Below are the code and all the weights of a small trained network. Each question names an input and a class and asks about switching units off, where a switched-off unit gives its printed mean instead of its output.

import numpy as np


def w(rows, s, z=0):
    codes = np.array(rows[::2]) - 128.0
    scale = np.full(codes.shape[1], s)
    scale[-1] = z or s
    return codes * scale


def f(y):
    return y / 2 * (1 + np.tanh(0.7978845608 * (y + 0.044715 * y**3)))


def log_softmax(a):
    a = a - a.max(-1, keepdims=True)
    return a - np.log(np.exp(a).sum(-1, keepdims=True))


def net(x, mask):
    res = np.array(x, float).reshape(1, 6) / 4 @ E
    y = f(res @ A[0][:, :-1].T + A[0][:, -1])
    res = res + np.where(mask, y, B[0][:, -1]) @ B[0][:, :-1]
    return log_softmax(res[-1] @ U[:, :-1].T + U[:, -1])


A, B = {}, {}
E = w([
[247,129,209,221],'x0',
[126,120,132,129],'x1',
[56,254,139,217],'x2',
[126,132,131,130],'x3',
[124,124,130,129],'x4',
[104,38,55,255],'x5',
],0.0052)
A[0] = w([
[177,84,106,46,132],'n1',
[109,204,96,161,133],'n2',
[162,146,137,138,60],'n3',
[122,8,87,169,221],'n4',
[162,46,131,103,139],'n5',
[161,95,19,158,34],'n6',
[167,131,138,151,38],'n7',
[104,102,118,187,42],'n8',
[44,178,155,160,57],'n9',
[137,53,158,90,200],'n10',
[102,132,78,104,39],'n11',
[72,98,26,173,120],'n12',
[189,154,113,54,152],'n13',
[190,224,123,48,96],'n14',
[169,89,94,104,149],'n15',
[37,127,59,84,66],'n16',
[65,134,44,91,38],'n17',
[47,88,116,93,64],'n18',
[166,130,118,176,65],'n19',
[166,176,145,93,33],'n20',
[62,114,68,92,73],'n21',
[175,135,179,181,55],'n22',
[188,118,146,141,30],'n23',
[145,171,165,72,38],'n24',
[192,162,27,113,165],'n25',
[125,99,86,156,39],'n26',
[230,124,168,182,44],'n27',
[115,91,48,183,108],'n28',
[59,98,88,90,87],'n29',
[132,195,131,188,7],'n30',
[108,107,136,153,3],'n31',
[84,104,85,102,37],'n32',
[57,115,137,98,13],'n33',
[107,124,103,122,2],'n34',
[147,55,6,156,58],'n35',
[163,56,138,103,96],'n36',
[52,153,194,187,143],'n37',
[190,90,63,82,71],'n38',
[142,122,64,187,87],'n39',
[104,215,110,176,26],'n40',
[153,103,92,191,29],'n41',
[146,168,191,97,78],'n42',
[160,110,171,166,42],'n43',
[177,104,97,205,37],'n44',
[91,138,117,134,4],'n45',
[185,142,224,200,67],'n46',
[98,91,138,204,199],'n47',
],0.011,0.0057)
B[0] = w([
[54,154,149,203,196],'n1',
[107,138,134,223,171],'n2',
[108,98,102,115,117],'n3',
[128,198,192,115,254],'n4',
[158,176,85,217,186],'n5',
[61,41,119,168,143],'n6',
[133,25,54,100,117],'n7',
[80,132,154,93,128],'n8',
[138,120,94,232,156],'n9',
[104,189,172,192,207],'n10',
[190,29,46,113,126],'n11',
[111,159,169,86,196],'n12',
[72,140,145,137,178],'n13',
[56,65,152,106,181],'n14',
[119,139,107,194,168],'n15',
[220,65,66,78,190],'n16',
[199,69,86,57,165],'n17',
[178,101,71,128,156],'n18',
[116,46,92,122,130],'n19',
[53,54,72,67,126],'n20',
[230,49,69,111,170],'n21',
[204,47,65,70,152],'n22',
[164,61,29,113,125],'n23',
[28,44,124,89,138],'n24',
[148,121,158,196,151],'n25',
[40,37,55,117,122],'n26',
[205,60,32,76,175],'n27',
[57,174,151,51,173],'n28',
[215,53,69,135,170],'n29',
[115,84,78,224,140],'n30',
[61,39,75,89,107],'n31',
[148,58,82,148,136],'n32',
[128,55,68,76,124],'n33',
[119,3,38,151,108],'n34',
[50,139,174,85,181],'n35',
[110,161,35,208,161],'n36',
[151,179,114,189,182],'n37',
[120,101,98,203,156],'n38',
[63,80,169,134,145],'n39',
[20,97,120,227,152],'n40',
[93,78,109,74,132],'n41',
[50,103,142,82,147],'n42',
[152,64,34,82,130],'n43',
[101,82,115,74,146],'n44',
[111,57,40,165,110],'n45',
[174,56,65,75,189],'n46',
[122,167,185,83,201],'n47',
],0.0074,0.0068)
U = w([
[171,93,42,88,87],'0',
[109,184,144,120,218],'1',
[107,189,141,111,220],'2',
[102,186,134,117,191],'3',
[71,165,88,202,84],'4',
[2,133,151,50,2],'5',
],0.0086,0.008)

Each question gives the input, the list of numbers given to net, and the class t.
The units are the neurons (one row each of A and B). Each row of codes is followed by its name. A weight is (code - 128) times the scale printed after its matrix; where a second scale follows, it is the last column's (A, B and U).
mask holds one flag per neuron, in row order. A switched-off neuron (its flag False) gives its mean, the last column of its row in B, instead of its output. The means were averaged over made-up inputs and are rounded, as every weight is.
A unit's drop is (log p(t) with every unit on - log p(t) with that unit switched off) / (log p(t) with every unit on - log p(t) with every unit switched off).
The circuit of an input: a set's keep is (log p(t) with only the set's units on - log p(t) with every unit switched off) / (log p(t) with every unit on - log p(t) with every unit switched off). Starting from the 12 units with the biggest drops (on a tie, the unit counted first), units are removed one at a time, each time the one whose removal leaves the highest keep (on an exact tie, the one counted first), for as long as the keep stays at least 0.8.
circuit, biggest first: the units of the circuit, biggest drop first
k most important neurons: the k neurons with the biggest drops, biggest first
drop when u is switched off: that unit's drop, to one decimal
input [4,3,-4,-3,3,-6], class 5: most important neuron	n14
input [2,-2,-6,4,-1,7], class 5: circuit, biggest first	n35, n28
input [7,-5,8,-5,0,-4], class 4: circuit, biggest first	n40, n30
input [6,-2,-5,4,0,-1], class 0: 3 most important neurons	n27, n46, n23
input [1,3,5,5,0,-6], class 5: circuit, biggest first	n14, n42, n24
input [-3,5,-7,-3,-1,6], class 4: circuit, biggest first	n5, n36
input [5,-7,8,-7,-3,-4], class 4: 2 most important neurons	n40, n30
input [-4,-7,6,2,-3,-8], class 5: circuit, biggest first	n14, n24
input [7,-3,-1,-3,-4,-8], class 5: circuit, biggest first	n14, n42, n24
input [1,-3,-6,3,1,7], class 5: circuit, biggest first	n35, n28
input [7,1,7,2,-4,-2], class 0: 3 most important neurons	n46, n22, n27
input [3,0,5,-3,-4,-6], class 5: circuit, biggest first	n14, n42, n24
input [5,4,7,0,1,-2], class 4: 3 most important neurons	n40, n30, n2
input [8,6,-3,4,-7,8], class 0: circuit, biggest first	n27
input [-7,-2,-5,2,1,4], class 0: drop when n18 is switched off	0.2
input [3,5,6,-7,3,8], class 5: drop when n35 is switched off	0.0
input [5,-5,-8,7,6,7], class 4: drop when n6 is switched off	0.3
